[[ 17 -83 -19 -26]
 [ 32  -8  20 -59]
 [-18 -35 -16  49]]
->
[ 17  -8 -16]

[[-85 -31  18   1]
 [ 63  29 -22  -8]]
->
[-85  29]

[[-44  32   6   4 -11]
 [  1  39  75  -3 -28]
 [  8 -15  22  40  62]
 [ -5  -7 -22   5  87]]
->
[-44  39  22   5]

[[ 25   8 -35]
 [-39  82   6]]
->
[25 82]

[[ -4 -18]
 [-53  -7]
 [ 40 -22]
 [-73 -11]]
->
[-4 -7]

[[-58 -52 -51]
 [ -6  39  -2]
 [ 54  91 -21]
 [-65  -7 -40]
 [-75 -26  22]]
->
[-58  39 -21]
---
[[-43  48]
 [ 94  56]
 [ 27 -57]
 [ 92  59]
 [ 80 -15]]
->
[-43  56]

[[-17  93   6]
 [-10 -49 -40]
 [-26 -18 -64]
 [ -1 -47  52]]
->
[-17 -49 -64]

[[-51 -73]
 [-32  26]
 [ 24 -46]
 [ 37  13]
 [ 18 -10]]
->
[-51  26]

[[-85 -27 -31]
 [ -4   5  56]]
->
[-85   5]

[[-84  43]
 [ 59 -24]]
->
[-84 -24]

[[ 17 -70 -85   4]
 [ 45 -46   4  74]
 [-64 -43  30  85]
 [ 45 -79   8  70]
 [-18  68  94 -23]]
->
[ 17 -46  30  70]
---
[[-29   3 -12   1 -45 -20 -11   7  32 -68  53 -15  29  11  20  -4]
 [ -6 -25 -34  15 -41 -39 -43  25   2 -74  71 -15  38   3  28  -2]
 [-26  -7 -12  -8 -47 -23 -21  15  29 -67  58 -14  32   9  24 -14]
 [-13  14   7   2 -12   1  14 -12  17 -29   9   0   1   4  -3   3]]
->
[[ 20  -4 -29   3 -12   1 -45 -20 -11   7  32 -68  53 -15  29  11]
 [ 28  -2  -6 -25 -34  15 -41 -39 -43  25   2 -74  71 -15  38   3]
 [ 24 -14 -26  -7 -12  -8 -47 -23 -21  15  29 -67  58 -14  32   9]
 [ -3   3 -13  14   7   2 -12   1  14 -12  17 -29   9   0   1   4]]

[[ 22   0   2  13  26 -16]
 [-54  41 -16  -6 -54 -22]
 [-55  40 -22  -7 -63 -15]
 [-75  57 -23  -8 -72  -8]
 [ 35  24  14  12 -15   3]
 [-58  45  -3 -10 -84 -23]]
->
[[ 26 -16  22   0   2  13]
 [-54 -22 -54  41 -16  -6]
 [-63 -15 -55  40 -22  -7]
 [-72  -8 -75  57 -23  -8]
 [-15   3  35  24  14  12]
 [-84 -23 -58  45  -3 -10]]

[[  1 -81 -19  -3 -19 -11 -10 -39]
 [ 23  14   0  -5  -5 -13  -6  -2]
 [-15  55   7   5  -8  10   0  20]
 [-16  84   0  -1  -3  12  -1 -15]
 [ 10 -22  17  12   1   5   2  15]
 [ 34  28   5  -2 -33  -8 -34  11]
 [  1   3   7  12 -16  -2 -27  44]
 [  3  -9 -17   8 -14 -12  10 -26]]
->
[[-10 -39   1 -81 -19  -3 -19 -11]
 [ -6  -2  23  14   0  -5  -5 -13]
 [  0  20 -15  55   7   5  -8  10]
 [ -1 -15 -16  84   0  -1  -3  12]
 [  2  15  10 -22  17  12   1   5]
 [-34  11  34  28   5  -2 -33  -8]
 [-27  44   1   3   7  12 -16  -2]
 [ 10 -26   3  -9 -17   8 -14 -12]]

[[ 67 -46 -11   2]
 [ 56 -42 -23  12]
 [ 62 -44 -13   3]
 [ 30 -41  14 -57]
 [ 12 -37   8 -65]
 [ 59 -48 -11  -5]
 [ -2 -56  32 -38]
 [ 47 -35 -24   7]
 [  2 -48  28 -46]
 [ 28 -37  16 -53]
 [ 59 -47  -9   2]]
->
[[-11   2  67 -46]
 [-23  12  56 -42]
 [-13   3  62 -44]
 [ 14 -57  30 -41]
 [  8 -65  12 -37]
 [-11  -5  59 -48]
 [ 32 -38  -2 -56]
 [-24   7  47 -35]
 [ 28 -46   2 -48]
 [ 16 -53  28 -37]
 [ -9   2  59 -47]]

[[  0   0   1]
 [ 20  11  -6]
 [  4   6  -5]
 [ -8  -2 -20]
 [  3   0   0]
 [ 63  82 -73]]
->
[[  0   1   0]
 [ 11  -6  20]
 [  6  -5   4]
 [ -2 -20  -8]
 [  0   0   3]
 [ 82 -73  63]]

[[ 14 -29 -12 -10   3  14   7 -15 -15  33]
 [ -7 -30 -10 -89  36  44  13  15 -15  35]]
->
[[-15  33  14 -29 -12 -10   3  14   7 -15]
 [-15  35  -7 -30 -10 -89  36  44  13  15]]
